Group, then class:
[ -3.6   0.2   1.6 -72.7   3.2 -11.3   3.0   3.2 -12.3  -3.6   4.7  -5.6
   1.2  -9.1  -0.7  -3.2  -6.2  -2.8   5.7  -7.6   0.7  11.8  -5.7  -8.3
 -14.3  15.6  -2.5  -7.1  16.3  -6.7   2.6   5.5  -0.3  -0.5  23.3   2.3
  -7.3 -13.0  -5.7  -1.0  -5.8  11.5   0.9  -3.1 -21.1   5.3   5.9]	<56>.[65]
[  7.1  12.9  -3.8  53.2   3.5  -0.3  11.1  -7.6   2.7  -4.5  -2.3  -9.4
  -0.8  -1.5   3.2  -8.2   7.4  -4.7  22.7  -7.7   4.4  23.8  -1.9  -8.4
  -0.1   2.1 -14.7  -5.8  26.4  -4.6  41.6  11.3   0.3 -18.7 -16.8  11.1
 -12.7  -7.7  20.8  -1.1  -1.8 -18.3  -0.5  -6.4  -4.5  -4.1  -0.6]	<48>.[54]
[  9.2  -6.7  -2.2  40.7  10.7  12.5 -31.9  -6.0  -1.0  -4.9  -3.5  -8.5
   4.5   1.0   8.7  -1.5   2.8  19.2  -2.1  -7.0  -1.4  -3.1  33.7   1.9
   4.0   8.0  -3.6  -8.2  -1.7  -3.4  -0.2  -1.0   3.2  -2.6  -4.2   4.8
   0.8 -13.2  -5.3   3.7  -4.3 -21.1  -1.6   5.1  -1.3  11.2   7.0]	<48>.[54]
[ -6.5   1.9   7.7 -21.6   7.3   8.9  22.6   7.3  -1.2  -1.8   9.4   3.4
   4.9  -6.3  -0.5   2.2  -7.8   2.0 -10.3   1.2  -0.5   2.3   5.4  14.6
  -9.8   6.5  -4.3  -0.5   8.5  -3.3  -7.6  -1.4   2.9 -13.6   7.7  -8.7
 -20.1   1.5  -0.3  -8.7   3.8  30.6   8.7  -0.6  -6.6  -8.0   7.3]	<56>.[55]
[ -8.5  -7.3 -11.4 -33.2  -6.0  -4.7  18.7  -9.2 -14.5   3.6  10.2   4.9
   3.8  -8.6  -0.4  -0.6  -2.1   4.1  -6.4   0.6  -1.4   5.8  11.8   1.5
  -9.4  -6.5   1.0  -1.4  13.0  -3.7  -5.2  -2.8   6.4  -4.7  11.1  -1.7
 -20.6   0.0  -2.0  -5.1   0.8  13.0   8.5  -1.9  -4.2  17.2   2.8]	<56>.[65]
[ 13.4  -0.2  -1.5  48.4   5.2   6.9 -12.1   2.7  10.2   8.7  -0.2  -1.2
   3.7  11.1   3.3  -0.1   6.2  -5.6  -1.6  -2.2   2.7 -13.4  27.1  -5.0
  12.2   6.5  -5.2  -8.0   5.9  -2.7 -18.2  -0.8  -4.1   3.8  -3.4   7.3
  11.4   6.7   3.7   6.5   3.2 -13.1  -8.2  -1.0   2.9   4.6   7.8]	<48>.[51]
[ -2.7   9.6   2.1 -40.9   6.7  -7.8  55.0  -2.2 -16.2   4.8   2.7  -3.3
   9.1  -5.8   1.9  11.1  -5.2  -4.1  -6.9   2.8   5.2   9.3   3.1  -6.7
   5.3  -2.9   5.9   0.8  -1.1  -8.7  12.6   3.3  -1.3  -9.0  34.8   0.3
 -23.1   6.5 -11.1 -18.6   1.4  18.7   5.1  -0.4 -10.6   1.5   9.0]	<56>.[65]
[  8.5   4.7   0.1  22.0  12.3   4.7  31.4   0.1   9.5  -1.2   1.7 -12.2
   0.7  -3.0   6.2   8.0   0.9  -0.7  -0.1 -16.1   7.2   6.4  19.2  -1.4
   2.0   6.2 -13.0 -11.7   1.8  -0.6   2.4   1.5  -0.5  -7.6  -8.7   7.5
  -0.6 -13.2 -10.9  -2.7  -2.0 -12.3  17.0   3.4 -10.3 -12.8   4.9]	<48>.[54]
[ 11.3 -13.2   6.8  48.4   1.7   8.9   1.5   2.1  16.4   0.1   2.0  -3.0
   0.1   3.8   5.2  -4.1   0.4   2.6  -9.8  -9.2 -12.7   1.6  26.9   3.6
  -1.6  -6.1  -8.6  -9.1   2.7  -0.7  11.4  -5.0   2.6  -9.8   9.3  -1.0
   6.9   5.1  -1.4  11.7   4.1   2.6   1.3  -3.6  37.8  -7.5  -7.7]	<48>.[51]
[  6.5  18.7   1.9  14.5  -3.8  -1.6  20.9  -7.0   3.2   1.1   6.8   0.8
   9.4   1.2   0.1  -3.6 -15.8   3.6  -8.5  -4.1   4.9   8.5  17.5 -13.7
 -15.3   6.3 -10.5   3.9   5.5   8.4  14.8   3.7   8.1 -12.6   4.0  -1.8
 -12.4  -1.9  -0.4   1.2  -6.8  22.7   8.8  -6.7  -7.0   0.4   0.3]	<56>.[55]
[  8.3  -6.9   1.3  31.5   6.2   3.4   8.3  -4.1  -4.7  -4.6  -8.6  -0.7
  -0.6   3.3  13.1   0.3  -7.4  -0.8 -13.4 -15.8   3.4  -2.9  14.6  -1.2
   4.7   6.8  -5.2   7.6   0.1   5.4 -24.7  -1.6  -1.9  10.1   7.2   9.5
  12.3 -16.0  -9.8  -0.9  -4.6 -18.4   7.5  -9.5  -7.1  13.5   4.0]	<48>.[58]
[ -4.6   5.1  -0.4  49.1   9.3   8.8 -45.5   0.3  -0.7  -9.6  -1.3   0.8
   3.9   5.9   3.4   3.2   4.3  -1.4   3.3  -5.4  -1.3  10.5  24.2   6.1
   6.9   7.7 -11.7  -4.3   6.1  -1.8  12.9  -0.7  -4.7  22.6   9.5   5.8
  -3.5 -28.3   2.4   9.5  -3.0 -19.1   5.9  -5.1  -1.3  -0.4  -3.1]	<48>.[54]
[  6.8   7.8  -1.6  -9.6  -2.1  -7.6   5.0   6.4   0.1 -14.2  13.0  -1.9
   4.8   0.0   7.3   6.1 -12.9   2.2 -12.3  -2.1   8.9   1.0  14.9  -2.4
 -12.5  -9.4   2.4   8.3   2.3   4.1  -8.6   8.7   0.5 -21.2   7.2   0.6
 -27.4  -0.2  -2.2   1.5 -14.5  21.4  10.0   5.1 -11.8  -7.9   8.2]	<56>.[55]
[ -0.8 -11.6  -1.6   4.9  -6.2   0.8  19.3   1.0  -5.5  -3.4  -0.8  -3.8
   5.7  -3.2 -13.7   5.3  -4.8  -0.5  -1.8   6.6   4.7   1.8  -8.7  -7.9
  -2.9   0.9  -6.1   1.6   1.5   5.0  21.9   3.4  -0.2  -8.1  16.7  -7.7
   1.1  -2.0   0.8   7.3  -6.6  -9.3  -7.3  -5.4  -8.0   8.7  -4.4]	<56>.[49]
[ 20.2  -1.4  31.0  41.5   3.5   8.5 -21.9   2.6   9.1  -3.1   0.0   2.8
  -6.7 -16.4   1.5  -4.5   2.5  -2.3  11.2 -10.8 -31.5   3.3  18.4   7.6
  -4.9   7.9 -13.9 -10.2   5.9  12.3  10.3  -1.5   5.7   4.4  -3.1   5.2
  10.8  -8.2  -0.1  14.1  -1.9 -20.4  -1.7  -0.7  -0.4   4.7   0.4]	<48>.[54]
[  5.5  -7.4   0.4  58.7   0.1   3.6 -50.6   7.9   3.5   1.0  -6.6 -10.5
   0.6  13.1   1.4   3.0   6.7 -23.6  -1.1 -12.5   0.4  -1.4  30.9  -1.7
  -4.5  21.1 -10.5  -0.1 -11.5  -2.5   7.2  -5.0  -2.2  10.8  -3.8   8.7
  23.5 -21.7   6.5   1.4  -3.4 -27.1  -3.4   0.5  -4.1  20.2  -2.8]	<48>.[54]
[ 11.3   7.8   5.7  16.0  12.8  26.2 -29.5   9.6  17.8  14.2  -1.8  -4.2
   7.9  -1.1  -2.4  -7.8  16.7  -9.4  -9.4  -3.3   4.6  -5.6  34.9   4.8
   4.6  23.8 -15.9  -2.5  -2.6  -5.2  -4.0  -0.7  -9.0   6.1   0.2   2.2
   2.0 -11.4 -14.4   9.3  -5.6 -11.0  -0.7  -2.4   2.6  -4.4  -1.0]	<48>.[51]
[ 13.9   2.1  -1.7  23.0  14.1   6.4  -3.8  11.7  13.4   8.7  -5.6 -15.0
   1.6  -1.1  17.6   3.4  12.3  -4.1 -10.9  -9.7   0.1  -4.1  24.7  -5.4
   0.9   8.3  -8.3  -9.6  -1.8  -7.9 -10.0   5.8  -2.9   4.2 -13.1   4.5
   5.1  -4.7  -6.0  11.9  -9.8 -16.8  -4.1   0.0  -3.0   2.4   1.7]	<48>.[54]
[ 11.9  -4.1  -2.9  -8.1  -0.5  -0.8  -3.7  -2.7   2.3  -8.2   3.5   6.9
  10.9   3.5  -1.5  -5.2  -4.7 -14.2 -16.2  -3.0   3.7 -18.9  25.3  -4.6
 -11.9   1.3  12.7   3.1 -13.0   7.7 -11.0  -6.4  -1.3  -8.7   8.1  -2.0
  -0.7  -0.5   4.2   9.5  -2.8  13.4   0.9  -0.9   9.6  16.7   5.4]	<56>.[55]
[ -0.9   5.9   4.3 -19.9  -4.7  -5.4  22.4  -1.3  -8.9  -7.0  16.1  -3.0
   4.5  -5.7 -11.6  -1.0 -11.3  -2.7  -3.7   0.6   3.3  -4.8   6.5   7.8
  14.2   1.1   0.1  -4.2   9.0  -1.8  18.3  -1.3  -6.0  -9.0   0.0  -6.5
 -32.6   4.3  -4.1  -1.3  -2.8  14.2  -4.3  -5.0  -6.0   7.5  11.2]	<56>.[49]
[ -2.5  -3.9   4.9 -10.2  -6.1  -0.6 -28.2  -2.0  -6.8  -1.2   5.2   2.8
   5.5  -4.8  -2.5   2.1   3.5 -26.6   5.1   1.3  16.9   0.4   5.1   2.1
 -27.9  13.6  -7.3   5.3   3.2  -0.6  28.0  19.6  -0.9  -6.7   4.6 -26.3
  -6.4 -17.8  -0.7   4.0  -4.0  -3.6 -12.1  -0.5   1.4  24.0  -8.2]	<56>.[49]
[ -9.5  -0.4   1.6 -42.1   7.0  -2.5  26.4   2.4  -3.5  -5.8   6.1   6.2
  -1.5  -8.1 -15.4  -8.3  -1.2  -8.8 -12.8 -16.7   3.1   1.9  -4.0   1.5
  -5.0   8.0   5.3  -4.6   4.9  -4.4   6.6   2.7   5.4  -8.0  13.5   0.4
  -7.1  -4.3  17.4 -18.0  -3.4   4.5  -9.4   2.4  -6.9  15.6   1.0]	<56>.[49]
[  2.4  -8.1   1.0 -38.7  -4.5   2.9  29.3   8.8   0.5  -4.7   8.0   3.4
   4.3 -25.0   8.3  -3.6  -6.2  -5.1  -1.2  -8.2   3.3   0.8   6.4   7.9
 -14.7   6.0 -10.0  -9.2   3.5   1.5 -10.1  -1.6  -1.1 -14.8   4.3  -3.5
 -12.7  -6.4   3.6   7.9  -9.4  22.4  15.1   2.2  -7.5   9.4   4.5]	<56>.[55]
[ -3.8   0.9   3.5 -16.3  -2.2  -1.5  64.1   3.3  14.0  -3.7   1.8  -1.6
  10.6  -0.8   1.8   5.4 -10.9   0.9 -12.0 -11.5   6.7  -1.8  10.2  -2.9
 -15.3  -1.6  32.9   2.7   3.9   3.9  -5.2   1.1   5.7  45.9   8.2  -0.6
  -9.8   2.6  17.0   3.4  -4.8  22.7   7.0   0.7 -17.7  13.1   4.2]	<56>.[55]
[ 11.7  -6.2   2.8  52.9  -0.1   9.0   4.2   0.0  -9.2   4.7  -3.5  -2.5
   0.3   5.5   7.4  -0.2 -10.2   1.6  -0.9  -9.5   0.1  18.9   3.3  -4.9
   1.6   2.8 -11.8   0.5   1.4 -11.3   0.2   1.0   4.7  -1.2   1.9   4.9
   1.1 -17.9  -8.3  14.7   0.4 -21.1   0.1   0.3  -8.9  -4.0   3.8]	<48>.[58]
[  4.2  -9.2   8.8 -41.2  -6.3   1.0  20.9   3.4 -13.5   1.3   6.9   0.6
   3.0  -2.2 -11.7  -1.0  -6.3  16.5  -2.3   0.6  -5.9   0.9  -6.5  -1.2
 -13.7   1.7   8.0   8.0   3.1   7.5   9.5   1.7   0.6   0.7  14.3  -4.4
  -3.2   1.0   4.2 -11.5   4.7   8.7 -11.5  -0.8  -0.7   2.9   2.8]	<56>.[49]
[  2.3   3.4   9.6  23.0   4.3   4.9 -37.4   5.9 -16.3  -3.7   7.7   0.5
  -1.8   2.8  -0.5  19.0   8.7  -9.0  -0.7   5.3   1.5  -4.5  31.2  -0.6
  -3.6  -7.6   2.3  -3.9  -2.3  -1.4  -5.4  -7.7  -3.3  -0.6  -1.0   2.8
   7.4 -15.2   1.6   6.2   0.0 -17.1  -2.8   0.6   4.1   3.4  -1.8]	<48>.[54]
[  7.4  -5.6   7.7  56.2  -1.3   7.3  -3.1  -2.7  -3.3  -6.3  -2.5  -4.7
   0.9   3.8  11.4  -0.1   2.3  -3.3   3.0 -15.5   7.0 -17.2  38.4   3.2
   4.1  -3.0   0.2 -18.2  -7.1 -11.8  15.3  -3.7  -4.0  -8.7 -13.0  12.3
  10.1  -4.8  -3.7   8.6  -7.2 -21.7 -18.9   7.3   0.4  13.3  -0.9]	<48>.[51]
[  9.1  12.3   9.8  37.3  -3.4   4.2   3.1   1.9   1.6  -0.7 -12.0   0.0
  20.1   5.0   2.0   3.3  20.8  -2.8  -4.8  -5.4   1.4 -11.6  16.9   1.0
   2.8  -3.1  -3.8  -3.9  -5.7   7.9   8.1   5.8  -1.5  -1.8   1.9   6.3
   5.9 -13.3   3.3   3.0 -10.1 -14.6  -5.1  -8.9   0.2  10.0   5.0]	<48>.[58]
[ 16.1  -1.9   1.2  55.0  11.4  16.1   3.1  -0.1  -6.3  -0.5   2.3  -7.8
   0.3   6.7  20.6   6.8  -1.2   2.7   7.6 -15.6   2.8  10.0  20.3  -4.7
  -0.4   4.1 -23.9  -5.6  23.6  -3.3  22.7  -4.1   3.0  -0.9 -10.1  12.0
   9.2 -43.4 -16.1   5.7  -7.8 -21.3   0.5  -4.7  -7.9  -4.5  -1.8]	<48>.[58]
[  8.5 -16.2   9.4  31.5  -8.7  26.1 -79.0  15.9   6.7  11.2  -8.8   7.2
  -4.3   3.9   6.4  -2.9  10.9   8.3 -20.8  -6.1  -6.8 -45.5  43.5  11.9
   3.1  -0.1   3.5  -4.3 -26.6   3.3 -45.5 -15.5   2.3  12.1   3.9   3.1
  36.7   6.6  12.0  28.6  -1.0 -10.7 -18.0   2.6  20.6  20.0   3.3]	<48>.[54]
[  4.9  14.3   3.7  50.9   6.9   4.8 -31.5   0.4   7.9  -2.7   0.0   3.3
  -4.9   1.8   0.1  -4.8  15.8   4.4   0.7  -9.4  -7.2  -2.3  25.4   3.2
  -4.2   4.8  -7.2   1.4   2.3   3.3   0.1  -5.2  -3.8  -7.9 -12.4   6.5
  11.9 -12.0  -3.9   2.4   2.7 -20.2   2.0  -5.9  -2.0  13.9   2.8]	<48>.[54]
[  0.1  -1.7   2.6 -40.2  -2.5   8.2 -20.6  10.2   1.7  -1.5   7.5   1.5
  -1.0  -4.3   2.5  -4.5  -6.2   5.4 -30.0   7.9   0.8 -16.2  16.3   2.0
 -17.4  23.9   1.3   8.7  -7.2   0.0 -40.4  -5.7  -0.8  -5.2   3.5   0.1
  -1.0  -3.7  -5.0   7.3   1.1  16.4  12.0   8.4   4.3  11.8 -21.4]	<56>.[55]
[ -3.6   2.9  -0.2  -0.2  -2.0 -11.9  25.8  -5.8   0.4 -12.6  11.5   3.8
   1.4  -6.3  11.9   0.5  -8.5  14.2  -3.3  -6.7  -1.5   4.0   4.2 -21.1
 -11.0   3.1  -2.1   4.9   8.6  -4.2  -2.3  -3.6  -3.7 -12.4   3.9   0.6
 -16.9  -1.3  -3.8   8.6  -6.7  22.2  11.6  -3.6  -2.0  -2.7   2.2]	<56>.[55]
[  1.1   8.7  10.1 -48.6  -0.6  -7.0  34.6   6.3 -11.5 -16.0  15.3  -0.1
   1.9  -8.4   5.0   3.9  -5.7  -0.6 -14.4   0.2  12.7   4.9  11.7  -2.7
 -10.6   7.1   0.4   3.3   8.0  -5.7 -16.6 -11.0  24.1 -15.4  -4.3  -6.9
 -16.9   3.7  12.2  -8.5   1.2  16.4  15.6   6.1 -11.5  -4.2   7.5]	<56>.[65]
[  3.2  -0.8  -0.4  14.2  -1.3   9.1  27.5  -8.5 -12.9 -12.1   6.5   4.0
   9.7  -4.5   1.3  -4.0 -11.7  11.0  -6.6   4.4  -1.5   5.6  14.7  -6.0
 -12.2 -15.2  13.4   1.6  -4.0   0.6  10.9 -14.6   5.3 -12.2   2.9   1.0
 -14.6   0.9   2.8  -9.8  -4.1  -6.0  10.7   2.0   4.1   4.9  -2.0]	<56>.[49]

Group, then class:
[ -4.3   7.7  -0.3   3.5  -4.8 -15.3  -9.3   6.2   8.6   1.8   4.9  -6.2
  -7.7   0.9  -0.4 -12.1   1.7  -5.8   9.0   4.3  11.1   1.3   3.6 -23.3
   3.2  -0.9  -4.0  -0.3   1.3  12.5  -0.1  -7.0   5.3   1.8  -7.0   1.0
  -3.4  -2.1   4.4   3.9  -0.3   4.2  -4.4   9.3  -1.2 -10.0  13.8]	P.U
[ -5.1   5.3   2.9   1.8  14.0  -2.3   0.7   7.2   3.5  14.3   6.9  -2.1
  -5.0 -16.6 -13.4   3.6   7.7   8.6  -8.6   2.3   3.3 -11.5  15.0 -10.1
   7.1   9.8   1.5   8.4  -0.9 -12.9  -7.4  -6.3   1.0   5.6   0.4   3.4
   4.3   8.9  -0.4   5.0  -1.0   0.2   0.7   0.8   4.6  -1.1  -8.4]	X.E
[ 5.2  5.4  0.1  0.6  0.9 -0.9 -3.5 -1.4  4.4  0.6 -1.3 -2.3 -4.8 21.6
 12.3 -2.7  2.8 -4.1  8.2  0.9 -0.9  3.0  1.3  0.4 -8.2 -1.9 -2.1  0.0
 -0.8 13.8 -3.3 -3.6  7.2  0.8 -9.0 -2.5 -7.6 -4.0  0.3  3.2  6.4 10.3
  2.2 -0.3 -6.2  4.9  5.1]	T.L
[  2.4  -2.0  -0.3   1.8   0.8  -0.5   0.0   3.5  -2.1   4.0   4.5  -6.2
  -4.1 -14.8  -4.6   1.0   9.5   3.4  -1.5  -0.4  -4.9  -2.4  10.7 -18.9
   5.5   6.1  -5.0   1.1   2.3  -0.2  -4.5   6.7   2.1  -0.7   2.4   1.6
   2.7   8.7   1.3   4.7   4.1  -0.8   8.3   0.7   6.9  -3.7  -1.8]	X.Q
[ -0.4   3.4   5.4   3.4  18.4  -1.0   7.4   8.1   2.1   7.4   5.5   5.1
  -5.4 -13.1  -3.4   4.8   6.7  11.5  -4.1   3.3  -2.2  -7.7   7.6 -13.4
   0.9   8.8   5.5   9.0  -6.5  -6.6  -8.3   0.5  -0.2   2.4  -3.0   3.7
  -0.7  11.7  -3.1   1.1  -6.9  -0.2   4.0   3.2   2.2  -7.3  -4.5]	X.E
[  4.2  -5.2  -1.0  -5.9  -8.6  -1.9 -21.6   1.3   2.1   3.0  -1.1  -0.7
  -4.1   2.7   3.0  -5.1  -0.1  -7.7   2.9   2.5  -8.2   3.2  10.7  -6.1
   0.2   3.4  -8.3  -1.7   1.7   5.6  13.6   6.2   1.3  -0.1   3.0  -3.5
  -7.7  -3.5  -3.7  -0.4   6.2   1.8  -3.0   6.7   7.4  -3.8  12.1]	P.V
[ -1.5  11.9   3.3   2.1   4.1  -7.4  -7.2   0.5   9.0   6.4 -10.0  -1.5
  -5.9  11.1  15.1   0.3  -3.3  -7.2   4.6   0.3   8.0  -0.7   9.2  -4.6
   4.7  -1.1  -4.6   0.2   2.5   7.6  -4.2  -3.7   1.6   1.0   2.0  -0.8
  -9.8  -6.9  -3.2   0.4   1.6   9.8  -8.3  10.8  -2.7  -3.9   1.2]	T.L
[  0.9  -0.2   2.3   2.1   8.4  -2.8  -1.1   5.0  -0.3   5.1  10.0  -0.8
  -4.5 -18.1  -8.1  -3.7  12.0   6.3  -1.5   3.9  -7.3 -10.1  14.6 -18.2
   4.9  10.4  -2.2  10.9   7.6  -6.3  -8.5   3.2  -6.8   0.7  -5.8   3.8
   5.3  13.6   2.1   8.9  -1.2   1.5   5.8  -0.9   2.5   1.6 -10.1]	X.E
[  0.5  15.1  -0.9   2.3  -0.9  -3.1  -4.1   0.1   6.0   2.1  -9.7  -0.8
  -2.6  14.1   7.9  -0.4  -1.9 -15.8  -0.1   6.6   0.9  -5.7   5.3   4.4
  -3.5  -0.6   0.9  -5.3  -2.1   2.4  -0.7   2.9  -0.4  -8.0   3.3  -3.9
  -9.1  -5.3  -5.2   4.9   4.8   9.4  -1.2  -1.0  -0.8   3.4  -1.1]	T.M
[ -6.7  -4.7   1.2  -1.8   3.7  -4.0  -5.1  -0.1  -2.6   4.0   5.2   1.1
  -4.6 -10.3 -13.6   8.7  -0.6  11.1 -10.9   0.5  18.1  -2.0   5.7 -14.9
   7.1   7.9 -13.1   8.3   8.7 -11.0   3.6  -9.8  -1.6   1.3   6.6  -0.4
  -0.9  12.7  -2.7  -0.2  -1.2  -7.0   0.1   6.8   8.1  -5.1   2.7]	K.N
